-0.684	-0.626	0.355	-1.527	2.322	-0.521	-0.295	-0.282	-0.856	2.370	-1.842	-1.222	0.326	2.014	-0.290	0.099	0.551	-0.710	0.137	-4.878	0.093	-0.378	1.873	0.293	3.012	-1.963	0.773	-0.402	1.100	-0.899	-1.488	-0.186	3.568	-0.329	0.759	-0.438	0.268	-0.640	0.132	0.060	-0.545	2.259	1.546	-0.181	0.470	-1.753	-0.511	1.531	-0.113 : (21).<8>
0.128	-0.489	1.245	-0.255	-1.529	1.093	-1.574	2.451	-1.240	0.166	0.998	-2.387	1.335	-0.521	0.419	0.949	-1.630	-1.530	-0.935	2.497	0.178	0.324	1.352	2.562	-1.131	-1.698	0.859	-0.234	1.127	1.953	1.487	3.362	-0.982	1.808	0.204	-0.356	-0.534	3.298	-0.210	-0.422	0.066	1.241	-3.153	-1.238	1.003	0.821	2.356	-1.432	0.281 : (24).<17>
-0.324	0.324	0.355	0.174	-0.102	-0.336	-0.600	-0.917	-0.620	2.470	0.401	1.413	-0.384	0.466	-0.545	-0.272	0.302	1.174	-0.518	0.323	0.960	-0.221	1.173	0.335	1.701	-1.181	-0.213	-0.270	1.770	0.521	1.165	1.567	4.127	0.756	0.856	-0.214	0.183	0.562	-0.877	0.921	-1.070	0.253	0.420	-1.045	0.344	-2.658	0.020	0.367	-0.168 : (21).<10>
0.159	0.399	0.198	-0.738	0.951	-0.729	-1.670	-0.895	-2.007	1.703	-1.298	-2.739	3.181	-0.225	-0.132	-2.285	-1.267	0.397	0.035	-1.716	0.324	-0.463	1.101	-0.336	2.293	-1.147	-0.068	-0.289	1.426	-0.233	1.265	0.391	5.895	0.274	-0.233	-2.285	0.316	0.260	-0.864	0.683	0.038	0.677	-0.046	-0.466	0.349	-0.651	0.838	0.948	0.746 : (21).<7>
-0.835	0.380	0.563	-2.020	-3.300	0.389	-1.616	1.190	0.624	0.173	0.423	-0.640	-0.488	0.265	-0.374	1.416	1.649	0.472	-0.649	2.300	-0.999	1.885	4.631	-0.096	-1.341	-0.407	0.530	-0.692	2.232	0.099	1.329	1.965	1.264	1.180	-0.298	-0.905	-0.859	1.650	-1.698	1.276	-0.791	1.102	-2.571	-1.114	1.457	-0.871	3.286	-0.529	-0.671 : (21).<7>
0.553	0.225	0.812	-1.937	-1.516	0.094	-0.938	1.501	-1.026	-0.060	1.755	-2.877	1.528	-0.183	0.253	2.008	-0.245	1.171	-1.848	1.244	-0.443	0.345	3.316	0.455	0.243	-1.510	0.468	-1.546	1.637	1.276	0.462	2.775	2.573	1.849	-1.347	-1.130	0.190	0.857	-0.461	0.641	-0.509	1.263	-0.851	-0.719	2.441	-0.948	1.847	0.779	-0.180 : (21).<8>
-0.040	1.953	0.615	-0.386	-1.467	-0.217	-1.850	2.059	-0.997	0.356	0.740	0.207	2.444	-0.235	0.776	0.983	-1.020	0.238	-0.782	0.069	0.444	-1.135	1.492	0.720	-1.704	-1.063	0.714	-0.636	1.581	0.915	1.221	1.051	0.142	1.344	0.230	-0.205	-0.472	0.934	0.786	0.158	-0.850	1.880	-2.092	-2.277	0.860	1.190	1.970	-1.171	0.810 : (24).<14>
-0.933	-0.353	2.049	-1.448	-1.335	-0.351	-1.530	0.309	-0.656	2.298	-1.668	-1.831	2.569	-0.908	0.032	0.719	-1.283	0.497	-0.811	-4.026	0.932	-1.477	5.498	0.682	-0.071	-1.234	0.607	0.460	2.421	-0.540	1.288	2.690	4.101	0.836	-0.061	-0.844	-0.055	1.078	-0.521	0.172	-1.279	2.943	-1.206	-0.529	0.681	-2.917	1.068	0.693	0.846 : (21).<8>
-0.233	-0.153	0.311	0.442	-0.893	-0.099	-3.315	2.188	0.319	-0.235	-0.138	0.359	0.722	1.759	0.365	1.192	-0.954	0.450	-0.540	2.453	-0.496	0.096	1.796	-1.214	-0.883	-1.282	0.471	-0.009	0.529	2.259	-1.290	2.192	-0.661	1.431	0.265	-1.194	-1.682	0.443	-0.121	0.599	-1.383	1.758	-3.210	-0.650	1.322	0.492	1.868	-1.576	-0.605 : (24).<14>
-0.615	-0.274	0.470	-1.907	-4.095	-0.500	-0.575	0.987	-0.281	1.639	0.287	-2.266	0.674	-0.609	-0.503	0.963	0.707	1.432	-1.560	1.575	-1.388	0.412	4.826	0.206	-0.508	-0.768	-0.536	-0.822	3.014	-0.793	2.578	1.342	2.017	1.614	-0.586	-0.393	0.194	1.609	-2.163	0.794	-0.605	0.913	-2.155	-1.854	2.233	-1.811	3.098	-0.560	-1.378 : (21).<10>
-1.980	0.118	-0.076	-0.657	-0.332	-1.025	-0.324	-1.859	-0.641	1.645	-0.600	-0.364	0.432	-0.770	0.493	-0.505	0.522	1.641	-1.019	-1.040	2.161	-0.983	0.677	-0.966	0.726	0.276	1.297	1.107	1.058	0.678	0.901	1.231	4.006	0.178	-0.337	-0.638	0.035	2.687	0.285	-0.053	-0.513	0.156	2.113	-0.252	-0.368	-2.351	-0.920	0.935	1.170 : (21).<10>
-0.530	1.172	0.306	-2.000	-0.566	0.111	0.017	-2.457	-0.776	2.664	-0.227	-1.464	0.192	-0.259	1.317	-0.626	1.282	1.288	-0.984	-1.596	0.787	0.849	2.661	0.276	1.257	-0.933	1.220	-1.274	1.553	-0.886	0.207	1.776	3.865	0.247	-2.259	-0.112	0.856	0.504	-0.504	0.414	-0.477	6.742	1.231	-1.438	1.113	-1.658	-0.678	0.255	-0.617 : (21).<7>
0.705	-0.169	-0.008	1.492	0.398	1.115	-0.504	0.478	-3.184	-0.371	3.308	-3.793	3.839	-2.572	1.015	-1.048	-1.534	1.329	-0.867	1.956	-0.806	-3.379	-1.576	-0.649	-0.117	-0.972	-0.540	-1.562	-0.741	1.764	2.494	5.052	2.250	1.398	-1.238	0.950	0.271	0.982	-0.984	0.041	-0.602	-0.659	-1.110	-1.044	-0.622	0.730	1.057	0.603	1.745 : (21).<7>
1.497	-0.402	-0.871	0.843	3.867	1.354	0.202	1.284	-3.749	2.584	-0.273	-0.048	1.633	-1.344	-0.119	-0.868	-0.837	0.212	-0.063	-4.292	1.444	-5.821	-4.226	-4.727	1.467	0.534	0.312	-1.972	-1.699	0.843	0.588	1.795	2.570	-0.506	0.228	0.169	0.246	0.200	-0.206	0.306	-0.689	0.332	0.600	-1.520	0.676	-0.237	-1.585	-1.224	-0.335 : (24).<11>
1.284	0.431	1.259	1.235	-0.615	0.308	-2.381	2.414	-3.097	-0.489	2.802	-0.872	3.912	-0.690	0.363	-2.008	-3.064	1.830	-1.196	1.432	1.452	-4.313	-3.062	-1.306	-1.440	0.610	0.586	-1.457	0.715	4.103	1.918	5.234	0.805	0.993	-0.122	1.103	-0.005	1.687	-0.751	-0.298	-0.624	-0.564	-3.386	-1.327	0.489	2.693	1.720	-2.611	0.258 : (24).<14>
0.082	0.817	0.174	-0.435	-1.192	-1.652	-1.319	1.751	0.009	3.220	-1.873	0.485	0.880	0.509	0.670	0.508	0.653	-0.263	0.808	-4.454	0.224	0.061	1.099	0.124	1.185	-0.458	1.076	-0.095	2.164	-0.130	-0.639	-0.058	0.399	0.409	0.935	-0.135	-1.610	0.478	2.778	-0.089	-0.944	3.925	-0.252	-1.520	1.057	-2.301	-0.086	-1.132	-0.225 : (24).<11>
0.448	0.168	-0.090	0.165	0.180	-0.730	-0.805	0.053	-2.303	0.828	-0.282	-1.543	2.522	0.066	0.172	-0.318	-0.746	1.232	0.954	-2.126	-0.375	-1.855	0.994	-1.480	0.932	-0.017	0.321	-0.653	0.693	-0.132	0.575	1.586	5.253	-0.478	0.081	-0.555	-0.498	-0.045	0.026	0.384	-0.402	0.547	0.531	-0.407	0.789	-1.787	0.114	0.869	0.626 : (21).<7>
-0.576	-0.155	-0.094	0.291	3.026	0.281	1.634	-0.958	-1.732	1.913	0.093	-3.131	2.077	-1.428	0.235	-1.206	-1.524	1.008	-0.256	-5.273	1.579	-3.053	-0.230	0.984	3.780	-0.380	0.673	-0.712	0.372	1.664	-1.070	0.851	6.138	-0.270	0.199	0.516	0.382	-0.744	-1.402	0.330	-1.354	2.427	2.461	-1.614	-0.917	-3.459	-1.871	1.415	1.093 : (21).<8>
-1.267	0.553	0.691	-1.384	-6.941	-2.320	-3.099	3.659	2.138	-1.628	0.402	-2.744	-0.666	1.936	0.420	4.702	0.897	-0.758	-2.307	8.298	-3.546	6.162	7.139	1.100	-4.106	-1.326	-0.564	0.456	2.224	0.772	2.061	2.754	-4.378	2.752	-0.364	-0.528	-1.598	1.485	0.373	0.109	0.153	2.240	-5.747	-0.872	3.565	1.137	5.679	-1.373	-1.336 : (21).<8>
1.046	-0.280	0.373	-2.016	0.801	-0.043	-1.927	-3.912	-2.178	2.373	-1.206	-0.556	1.354	-0.731	0.274	-2.034	0.634	1.060	-0.312	-2.378	0.891	-1.026	1.440	-1.917	1.069	-0.489	-0.238	-0.732	1.369	-0.759	1.514	1.331	3.314	0.449	-0.081	0.337	0.072	1.249	-1.034	0.559	-0.821	1.339	0.422	-0.370	0.161	-2.998	0.043	1.004	-0.013 : (21).<7>
0.639	0.040	0.291	-0.222	-0.337	0.827	-1.251	2.288	-2.288	-0.490	-0.550	2.436	1.687	0.167	1.266	0.587	-0.290	-0.758	0.459	-1.749	0.611	-0.986	0.038	1.113	-0.747	0.819	0.530	-1.323	0.183	1.371	0.157	1.994	-0.397	-0.228	0.071	0.351	-0.064	-0.097	-0.403	0.001	-0.186	1.944	-1.417	0.178	0.073	1.636	-0.349	-1.306	0.214 : (24).<17>
0.423	0.895	0.562	-0.527	-0.050	1.269	-2.140	0.991	-1.045	0.836	-0.076	0.592	3.744	0.649	0.402	-0.761	-1.335	-0.955	-0.385	-2.726	-0.635	-2.640	-0.378	-0.749	-0.463	0.289	1.105	-1.147	-0.657	0.024	0.266	1.866	1.230	1.037	1.115	-0.473	-0.769	0.388	0.376	0.154	-0.232	1.464	-0.386	-1.157	-0.237	0.463	0.538	-0.993	-0.489 : (24).<14>
0.496	-0.533	0.323	-0.954	2.207	-0.050	-0.486	0.128	-2.133	2.552	0.493	-2.283	4.216	-1.729	0.893	0.142	-1.133	1.600	-0.169	-3.474	-0.329	-3.641	-0.225	-0.115	0.015	0.054	0.339	-1.509	-0.059	0.549	1.617	4.083	4.919	-0.514	-0.548	-0.429	-0.185	-1.439	0.233	-0.333	-0.629	0.535	-0.676	-2.562	-0.727	-2.677	-0.278	0.886	1.471 : (21).<10>
-0.508	-0.452	0.538	-0.225	-0.380	-0.961	-2.043	0.161	-1.620	2.077	0.533	-1.434	3.064	0.087	0.427	-1.329	-0.280	1.643	-1.184	-1.487	1.786	-2.380	1.772	-1.787	1.035	0.288	0.800	-0.610	0.532	1.248	1.694	3.344	4.407	0.914	0.444	0.480	1.173	0.540	-1.618	0.996	-0.815	-0.238	-0.614	-1.129	1.007	-1.769	0.502	0.148	0.805 : (21).<7>
0.638	0.075	-0.852	1.386	2.903	1.066	-0.815	1.049	-1.659	1.392	0.798	-2.641	2.279	-0.174	0.506	-1.546	-2.709	0.773	-0.539	0.302	-1.307	-2.605	-0.946	-0.031	0.707	-0.443	0.469	-1.045	-0.192	0.752	0.955	1.992	2.034	0.598	-0.781	-1.416	-0.304	0.502	-0.124	-0.627	-0.061	-0.681	0.399	-1.275	0.379	-0.889	-0.052	-0.138	-0.407 : (24).<11>
0.159	0.289	0.942	-0.304	-0.196	-0.209	0.187	-0.927	-0.744	0.546	3.306	-2.607	1.677	-1.344	0.934	-1.593	0.414	1.060	-0.854	-0.223	-0.116	-1.785	-0.445	-0.212	1.005	0.645	-0.194	-0.547	1.794	1.446	2.145	2.609	2.728	0.774	-0.056	-0.143	-1.141	-1.461	-1.247	-1.025	1.310	0.981	0.644	-1.233	-0.093	-1.128	1.050	-0.175	0.588 : (21).<7>
0.070	-0.587	0.578	0.950	-0.572	0.744	0.994	-1.638	-1.445	0.498	1.088	-0.524	2.462	-0.495	0.667	-1.747	-0.572	1.869	-0.803	-0.496	2.583	-1.522	-1.200	-0.162	1.150	-0.054	0.215	-1.006	-0.584	0.650	0.854	0.900	3.864	-0.523	0.178	0.298	-0.343	-0.391	-0.539	0.009	-0.137	0.358	1.288	1.544	1.141	-0.918	-0.201	0.857	0.736 : (21).<7>
0.504	0.410	-0.246	-0.735	-0.891	-0.091	-0.553	1.124	-1.305	1.050	0.645	-2.451	3.260	-1.177	1.097	-0.371	-1.208	0.951	-0.677	-1.347	0.583	-1.946	0.057	-0.771	0.254	0.067	2.058	-1.476	0.416	1.027	1.711	2.019	3.701	0.880	-0.301	0.140	-0.331	0.928	-0.050	-0.117	-0.721	1.586	-0.748	-0.424	0.055	-0.901	1.403	-0.372	0.409 : (21).<8>
0.486	0.410	0.800	-0.907	-0.980	-0.630	-1.499	1.730	-1.767	1.533	-0.230	-1.516	3.243	-0.733	1.673	0.712	-0.814	0.412	-1.321	-2.148	-0.669	-1.345	2.643	-0.360	-0.876	-0.103	0.873	-1.681	1.381	0.904	1.918	2.227	3.113	0.347	0.442	-0.481	-0.815	1.926	0.714	1.216	-1.723	1.515	-1.515	-0.649	0.788	-1.160	1.227	0.508	0.493 : (21).<8>
-0.083	0.708	1.107	0.259	-0.307	-0.200	-0.844	-0.198	-1.361	2.420	0.269	-0.480	2.967	-0.554	0.468	-0.641	-0.450	0.995	-0.282	-2.885	1.224	-1.164	0.599	-0.828	1.658	0.626	0.411	-0.882	0.781	0.814	0.804	0.725	5.936	0.092	0.448	-0.408	-0.268	-0.088	0.108	0.364	0.024	2.368	-0.426	-0.939	0.460	-1.956	1.073	0.615	0.817 : (21).<8>
-0.419	-0.397	-0.019	-0.825	1.149	0.145	-0.921	0.787	-1.226	2.010	0.503	-3.140	1.828	-1.234	0.401	-1.156	-0.554	1.592	-0.697	0.242	-0.644	-1.399	1.655	1.160	0.876	-0.390	-0.251	-1.134	1.186	0.804	0.343	2.031	4.932	0.442	-0.473	-0.379	1.256	-2.130	-0.054	0.385	-0.194	-0.037	0.425	-1.382	-0.112	-2.560	-0.450	0.447	1.133 : (21).<7>
0.594	1.817	0.695	-0.483	0.863	-0.040	-1.058	1.863	-0.268	1.344	-1.164	-0.484	1.013	-0.042	0.481	0.581	0.386	-1.395	-0.451	-2.301	-1.453	-1.060	1.468	1.401	-0.035	-0.864	0.221	-1.636	0.857	-0.024	-0.431	-0.125	0.665	0.642	0.278	3.248	0.024	1.414	0.283	0.439	-0.229	4.254	-0.247	-1.649	0.895	-0.546	2.173	-1.470	-0.669 : (24).<17>
-0.328	0.507	0.281	-0.544	-0.980	-1.764	-0.483	0.820	-0.798	0.677	1.290	-2.788	2.454	-1.466	0.395	0.372	-1.164	1.539	-2.463	0.366	-0.618	-0.742	2.533	1.160	-0.776	-0.357	2.147	-0.655	0.948	0.979	1.389	2.383	3.130	0.485	0.652	-0.302	-1.296	1.017	-0.387	0.689	-0.653	0.499	0.326	-1.164	-0.192	-0.327	0.596	0.855	0.001 : (21).<8>
0.366	0.759	-0.476	0.073	1.106	1.126	0.295	0.498	-1.272	0.857	-0.001	-1.269	3.073	-0.053	0.638	-8.439	-0.295	0.739	0.571	-3.029	0.518	-2.489	-0.315	1.856	0.919	-0.908	1.350	-1.067	0.498	0.329	0.195	0.906	3.301	0.303	0.489	-0.529	-0.235	0.266	0.455	-0.170	-0.725	0.907	0.263	-0.305	-0.261	-1.257	-0.458	-0.710	0.506 : (24).<14>
0.426	0.287	0.564	0.811	1.626	2.491	-1.638	2.602	-1.266	-1.212	0.384	0.127	3.402	0.685	-0.207	0.525	-0.800	-1.166	-0.537	-0.299	-0.546	-1.146	0.597	-0.752	-0.883	0.429	0.919	-0.689	0.140	1.018	0.988	1.428	0.177	0.782	0.253	-0.845	-0.630	1.644	0.726	1.087	0.360	2.414	-2.179	-1.799	0.016	0.700	2.194	-1.638	-0.193 : (24).<17>

0.638	-2.153	2.021	-0.839	2.262	-0.519	1.022	1.635	0.977	-0.258	-0.760	-1.579	-0.043	-1.131	-0.943	-2.733	0.769	-0.376	0.686	-1.491	0.838	-2.677	0.222	0.399	-0.268	1.578	2.298	0.652	-0.451	-2.249	-0.628	3.784	-0.046	-0.622	0.118	1.053	1.892	-2.273	0.296	2.605	-4.050	-0.123	0.328	0.043	-0.271	-1.390	1.034	-2.187	-2.045 : (13).<63>
-0.035	1.591	0.042	0.026	-1.039	-0.362	-1.131	0.256	-1.106	-1.274	0.696	1.923	1.516	0.321	0.653	0.098	-1.299	0.592	2.087	1.885	-0.051	0.357	0.489	-1.150	-0.428	-0.739	-0.197	1.089	-0.447	-0.875	-2.652	-0.126	-3.023	0.486	0.031	-1.604	0.206	2.769	-0.591	-1.044	1.584	0.644	-1.321	0.426	1.385	0.846	1.540	-1.860	1.240 : (3).<70>
-0.839	1.210	0.053	-0.231	-0.331	-0.574	0.328	0.740	-0.259	-0.964	0.699	0.820	0.746	-0.007	0.784	-0.578	-0.494	-0.190	1.231	1.792	1.293	0.409	0.881	-0.231	-0.076	0.557	0.222	-1.805	-0.734	-1.938	-3.276	0.128	-1.131	0.317	0.060	-0.673	1.340	1.707	-0.156	0.594	0.200	0.383	-0.013	0.449	2.046	0.161	-0.777	-0.946	-0.153 : (3).<61>
-0.166	-0.824	0.986	0.585	-0.059	1.196	-1.590	-0.064	-0.452	-1.407	-0.387	0.757	-0.401	-0.010	-0.012	0.270	-1.297	0.465	1.181	0.032	-0.063	-1.364	0.758	-0.684	-0.394	-0.393	-0.318	-0.108	-0.154	0.038	-1.674	1.348	-1.693	0.571	1.001	-0.569	-0.285	0.238	-0.585	0.149	0.388	0.742	-1.301	0.722	0.063	-0.007	1.883	-1.253	-0.262 : (13).<69>
-0.212	0.801	-0.547	-0.039	-0.106	-0.300	0.043	0.091	-0.156	-0.570	0.355	1.316	0.132	-0.565	1.337	-0.330	-0.569	-0.282	1.247	1.828	0.716	0.332	0.396	-0.460	0.255	0.009	0.085	-0.833	-1.327	-0.461	-2.463	-0.001	-0.967	-0.131	0.480	-1.237	0.817	1.996	-0.569	0.229	0.255	0.086	-0.346	0.339	0.520	-0.198	-0.332	-0.331	0.422 : (3).<70>
